Below are the code and all the weights of a small trained network. Each question names an input and a class and asks about switching units off, where a switched-off unit gives its printed mean instead of its output.

import numpy as np


def w(rows, s, z=0):
    codes = np.array(rows[::2]) - 128.0
    scale = np.full(codes.shape[1], s)
    scale[-1] = z or s
    return codes * scale


def norm(h):
    return h / np.sqrt((h * h).mean(-1, keepdims=True) + 1e-5)


def f(y):
    return y / 2 * (1 + np.tanh(0.7978845608 * (y + 0.044715 * y**3)))


def log_softmax(a):
    a = a - a.max(-1, keepdims=True)
    return a - np.log(np.exp(a).sum(-1, keepdims=True))


def net(x, mask):
    res = np.array(x, float).reshape(1, 5) / 4 @ E
    u = 0
    for l in range(4):
        y = f(norm(res) @ A[l][:, :-1].T + A[l][:, -1])
        res = res + np.where(mask[u : u + 14], y, B[l][:, -1]) @ B[l][:, :-1]
        u += 14
    return log_softmax(norm(res)[-1] @ U[:, :-1].T + U[:, -1])


A, B = {}, {}
E = w([
[87,67,117,148,126,225,101,111,92,27,175],'x0',
[102,15,135,121,127,163,149,58,125,211,71],'x1',
[139,43,146,97,128,21,229,137,98,79,186],'x2',
[157,123,105,150,143,96,59,91,44,184,225],'x3',
[131,160,156,119,154,246,252,183,167,222,251],'x4',
],0.0036)
A[0] = w([
[111,83,131,131,126,150,82,113,113,53,129,63],'L0N1',
[133,101,128,132,130,59,53,106,111,65,59,4],'L0N2',
[125,54,120,133,127,11,160,122,119,65,128,68],'L0N3',
[119,172,117,143,127,158,20,112,138,136,48,61],'L0N4',
[117,125,120,124,122,112,151,148,164,54,5,62],'L0N5',
[134,105,125,130,124,67,29,107,81,154,162,66],'L0N6',
[128,119,110,136,128,99,83,126,99,150,148,61],'L0N7',
[118,83,124,131,122,153,82,113,109,54,129,67],'L0N8',
[126,168,127,127,119,8,106,124,141,180,56,83],'L0N9',
[114,23,123,128,127,111,98,85,111,168,39,52],'L0N10',
[121,131,131,129,127,124,130,126,121,131,125,55],'L0N11',
[129,202,127,129,127,76,90,140,122,53,126,77],'L0N12',
[123,178,118,130,128,87,111,144,122,72,130,77],'L0N13',
[115,112,126,136,124,145,102,120,119,89,130,50],'L0N14',
],0.014,0.0037)
B[0] = w([
[182,111,77,150,165,143,161,139,110,128,84,194],'L0N1',
[5,163,66,125,74,88,182,178,141,185,125,248],'L0N2',
[147,173,190,52,107,148,51,128,52,145,97,241],'L0N3',
[140,163,187,45,105,132,61,130,47,138,100,235],'L0N4',
[112,169,160,158,160,135,164,25,160,74,160,225],'L0N5',
[100,166,149,156,147,138,158,26,162,79,142,219],'L0N6',
[139,150,175,134,144,127,158,110,159,85,140,162],'L0N7',
[184,122,98,140,168,133,171,151,128,136,77,196],'L0N8',
[202,105,68,141,188,154,190,176,115,108,64,229],'L0N9',
[154,50,134,162,106,109,62,149,191,136,185,228],'L0N10',
[140,111,121,144,99,152,72,117,126,41,80,119],'L0N11',
[159,62,131,177,101,98,68,133,165,157,169,200],'L0N12',
[133,56,146,124,122,146,97,126,177,127,155,173],'L0N13',
[169,131,145,101,158,132,165,177,149,96,110,150],'L0N14',
],0.019,0.011)
A[1] = w([
[162,112,47,160,188,169,205,191,87,119,112,44],'L1N1',
[67,133,115,121,111,121,156,163,141,140,133,86],'L1N2',
[41,140,72,136,105,109,159,163,127,150,137,87],'L1N3',
[121,67,121,140,95,149,71,157,197,116,187,3],'L1N4',
[31,148,62,142,106,99,159,162,125,156,145,100],'L1N5',
[104,92,127,168,113,144,89,140,138,134,130,88],'L1N6',
[90,150,166,82,87,145,90,160,3,115,148,63],'L1N7',
[101,146,154,47,113,129,81,181,57,140,116,91],'L1N8',
[130,69,125,166,104,79,97,166,145,156,210,58],'L1N9',
[88,159,145,170,125,142,180,62,121,106,179,54],'L1N10',
[80,180,157,155,150,135,160,57,143,77,160,25],'L1N11',
[155,155,112,148,156,125,87,156,138,74,144,96],'L1N12',
[75,150,131,142,137,139,151,70,142,62,146,32],'L1N13',
[35,160,85,189,91,132,199,181,92,198,201,86],'L1N14',
],0.013,0.002)
B[1] = w([
[177,68,72,85,191,180,235,196,137,155,52,234],'L1N1',
[92,180,81,150,142,102,46,91,136,153,70,153],'L1N2',
[40,155,96,93,49,114,116,148,115,76,108,169],'L1N3',
[172,99,94,174,55,102,87,187,184,184,196,187],'L1N4',
[34,153,97,119,44,122,119,147,98,47,82,178],'L1N5',
[139,86,144,122,158,50,113,148,144,118,155,141],'L1N6',
[161,197,218,38,128,151,75,113,46,189,77,237],'L1N7',
[140,153,190,57,152,142,135,97,66,196,219,254],'L1N8',
[134,39,87,149,151,136,85,169,225,132,196,186],'L1N9',
[133,204,129,157,150,153,149,44,181,52,141,220],'L1N10',
[88,112,147,189,156,84,226,76,168,60,215,236],'L1N11',
[27,89,186,105,121,142,232,122,166,250,137,143],'L1N12',
[144,139,145,158,161,159,141,76,163,52,191,199],'L1N13',
[44,154,88,110,44,26,77,128,113,107,18,212],'L1N14',
],0.012,0.0077)
A[2] = w([
[120,102,116,252,100,143,117,181,105,153,189,45],'L2N1',
[139,106,159,151,133,173,93,136,53,99,185,95],'L2N2',
[101,76,111,174,159,122,157,128,101,113,170,91],'L2N3',
[97,93,145,211,129,142,85,192,78,149,150,70],'L2N4',
[131,71,137,199,113,159,96,155,110,108,173,7],'L2N5',
[100,106,128,173,130,199,103,149,83,106,144,92],'L2N6',
[133,145,120,193,136,157,95,155,76,111,164,92],'L2N7',
[138,112,107,208,120,117,121,157,27,118,158,86],'L2N8',
[70,123,134,209,132,164,127,124,100,122,181,80],'L2N9',
[110,89,110,199,184,177,138,138,122,125,172,87],'L2N10',
[130,106,109,201,132,149,73,190,98,121,196,61],'L2N11',
[133,69,124,193,162,178,175,188,88,150,118,100],'L2N12',
[130,150,139,167,137,106,121,156,79,123,232,82],'L2N13',
[110,124,96,232,110,118,82,131,100,85,162,67],'L2N14',
],0.015,0.0021)
B[2] = w([
[118,42,184,59,142,152,42,138,131,161,178,208],'L2N1',
[76,233,79,89,105,39,161,114,142,126,43,211],'L2N2',
[148,188,192,110,115,124,6,102,54,96,119,200],'L2N3',
[91,112,194,149,170,124,155,84,180,87,142,155],'L2N4',
[81,143,50,109,98,61,108,162,159,206,194,190],'L2N5',
[149,111,171,94,97,191,130,74,178,151,43,97],'L2N6',
[227,98,128,117,92,110,113,67,92,83,42,107],'L2N7',
[157,177,115,58,203,8,99,67,159,166,56,98],'L2N8',
[141,177,172,100,188,131,204,84,198,180,72,190],'L2N9',
[87,151,159,94,35,45,99,148,40,112,88,236],'L2N10',
[164,2,156,200,66,95,68,75,143,91,93,198],'L2N11',
[171,161,76,56,224,180,188,144,127,137,38,254],'L2N12',
[172,103,62,107,142,127,148,96,163,85,33,186],'L2N13',
[206,156,149,52,147,166,134,132,67,175,52,240],'L2N14',
],0.0095,0.0043)
A[3] = w([
[102,85,106,194,174,219,152,186,29,99,140,95],'L3N1',
[163,89,86,160,127,189,180,243,52,180,142,2],'L3N2',
[98,118,126,225,153,140,157,117,97,74,182,38],'L3N3',
[88,97,132,187,157,183,89,171,111,120,149,93],'L3N4',
[180,105,162,134,154,150,109,126,84,98,144,90],'L3N5',
[133,90,105,194,169,170,173,150,144,144,192,36],'L3N6',
[110,137,97,178,140,188,98,111,108,160,137,75],'L3N7',
[127,135,124,183,115,193,102,154,103,107,150,68],'L3N8',
[124,129,131,200,83,125,103,122,82,124,129,96],'L3N9',
[151,117,125,255,93,198,142,140,73,108,188,86],'L3N10',
[131,151,111,185,135,155,103,140,106,142,138,66],'L3N11',
[114,140,120,195,139,143,95,134,90,135,133,65],'L3N12',
[142,101,115,241,165,135,156,148,104,133,196,61],'L3N13',
[124,116,125,180,105,139,131,140,86,136,120,89],'L3N14',
],0.0098,0.003)
B[3] = w([
[153,91,115,36,150,79,139,153,153,92,104,166],'L3N1',
[136,134,116,187,164,158,173,92,145,78,122,253],'L3N2',
[118,179,171,93,140,144,99,74,165,115,122,217],'L3N3',
[153,171,144,54,103,86,171,79,225,197,119,97],'L3N4',
[75,208,75,53,84,51,140,116,208,153,92,191],'L3N5',
[159,182,158,78,112,82,90,99,76,154,41,163],'L3N6',
[168,130,131,28,136,36,135,68,192,128,53,70],'L3N7',
[130,114,138,6,140,79,155,72,173,123,110,71],'L3N8',
[139,119,103,23,125,72,162,119,180,117,78,117],'L3N9',
[142,163,167,76,98,113,113,110,124,93,80,118],'L3N10',
[138,135,146,38,156,60,99,80,192,107,47,70],'L3N11',
[150,152,146,77,124,118,119,102,186,122,38,74],'L3N12',
[113,204,155,8,95,108,62,118,164,109,92,146],'L3N13',
[181,222,84,71,128,107,37,75,212,98,36,84],'L3N14',
],0.015,0.0027)
U = w([
[139,193,215,44,125,147,67,120,9,205,139,255],'0',
[2,160,46,148,40,83,104,167,114,90,57,21],'1',
[208,84,68,130,224,180,227,191,125,129,57,87],'2',
[154,19,128,165,93,92,43,154,206,169,214,135],'3',
[103,192,179,194,166,138,194,30,167,33,183,126],'4',
],0.0091,0.00094)

Each question gives the input, the list of numbers given to net, and the class t.
The units are the neurons (one row each of A and B). Each row of codes is followed by its name. A weight is (code - 128) times the scale printed after its matrix; where a second scale follows, it is the last column's (A, B and U).
mask holds one flag per neuron, layer by layer. A switched-off neuron (its flag False) gives its mean, the last column of its row in B, instead of its output. The means were averaged over made-up inputs and are rounded, as every weight is.
A unit's drop is (log p(t) with every unit on - log p(t) with that unit switched off) / (log p(t) with every unit on - log p(t) with every unit switched off).
The circuit of an input: a set's keep is (log p(t) with only the set's units on - log p(t) with every unit switched off) / (log p(t) with every unit on - log p(t) with every unit switched off). Starting from the 12 units with the biggest drops (on a tie, the unit counted first), units are removed one at a time, each time the one whose removal leaves the highest keep (on an exact tie, the one counted first), for as long as the keep stays at least 0.8.
circuit, biggest first: the units of the circuit, biggest drop first
k most important neurons: the k neurons with the biggest drops, biggest first
top k neurons in layer l: the k neurons of layer l with the biggest drops, biggest first
input [2,-5,-7,5,-8], class 1: circuit, biggest first : L0N2
input [1,0,-6,-4,-7], class 1: 3 most important neurons : L0N3, L0N2, L0N5
input [8,-2,0,5,7], class 2: circuit, biggest first : L0N3, L1N1
input [-5,1,3,-3,3], class 2: 2 most important neurons : L0N2, L0N4
input [-1,4,-1,-4,-2], class 3: 3 most important neurons : L0N10, L0N6, L1N4
input [-3,-2,2,-8,6], class 4: circuit, biggest first : L0N9, L0N3
input [-2,8,-5,-7,2], class 3: 2 most important neurons : L0N10, L0N6
input [-7,7,1,4,-3], class 2: 2 most important neurons : L0N9, L0N12
input [0,-7,-6,1,-8], class 1: 4 most important neurons : L0N3, L0N10, L0N2, L0N12
input [-1,1,-4,-5,-6], class 1: top 3 neurons in layer 0 : L0N3, L0N2, L0N6
input [5,3,1,-4,-4], class 2: 4 most important neurons : L0N1, L0N8, L0N6, L0N14
input [-3,6,-5,-2,0], class 3: 2 most important neurons : L0N10, L0N3
input [-1,-1,4,-5,-3], class 4: 2 most important neurons : L0N5, L0N4
input [3,-7,-5,8,7], class 4: 4 most important neurons : L0N10, L0N12, L0N4, L0N3
input [-8,-4,-4,-6,1], class 2: circuit, biggest first : L0N9
input [-6,-7,-2,6,-3], class 3: 4 most important neurons : L0N13, L0N12, L0N8, L0N1
input [-1,3,3,-5,-5], class 1: 2 most important neurons : L0N2, L0N6
input [7,6,8,-7,-1], class 0: 2 most important neurons : L0N3, L0N9
input [6,-5,-1,1,-4], class 2: 2 most important neurons : L0N8, L0N1
input [4,-1,-4,-6,5], class 4: top 2 neurons in layer 0 : L0N10, L0N12
input [0,-6,3,8,-1], class 4: circuit, biggest first : L0N6
input [5,-5,-5,7,-4], class 4: top 4 neurons in layer 0 : L0N6, L0N10, L0N9, L0N3
input [-8,-5,6,-6,-3], class 2: top 2 neurons in layer 0 : L0N9, L0N4
input [-6,4,4,6,-6], class 1: top 3 neurons in layer 0 : L0N4, L0N2, L0N5
input [8,0,6,4,4], class 2: top 2 neurons in layer 0 : L0N4, L0N2
input [4,7,-2,4,5], class 3: top 2 neurons in layer 0 : L0N2, L0N4
input [8,-8,7,-3,-1], class 2: circuit, biggest first : L0N1
input [-6,-1,2,2,-8], class 1: top 2 neurons in layer 0 : L0N2, L0N9
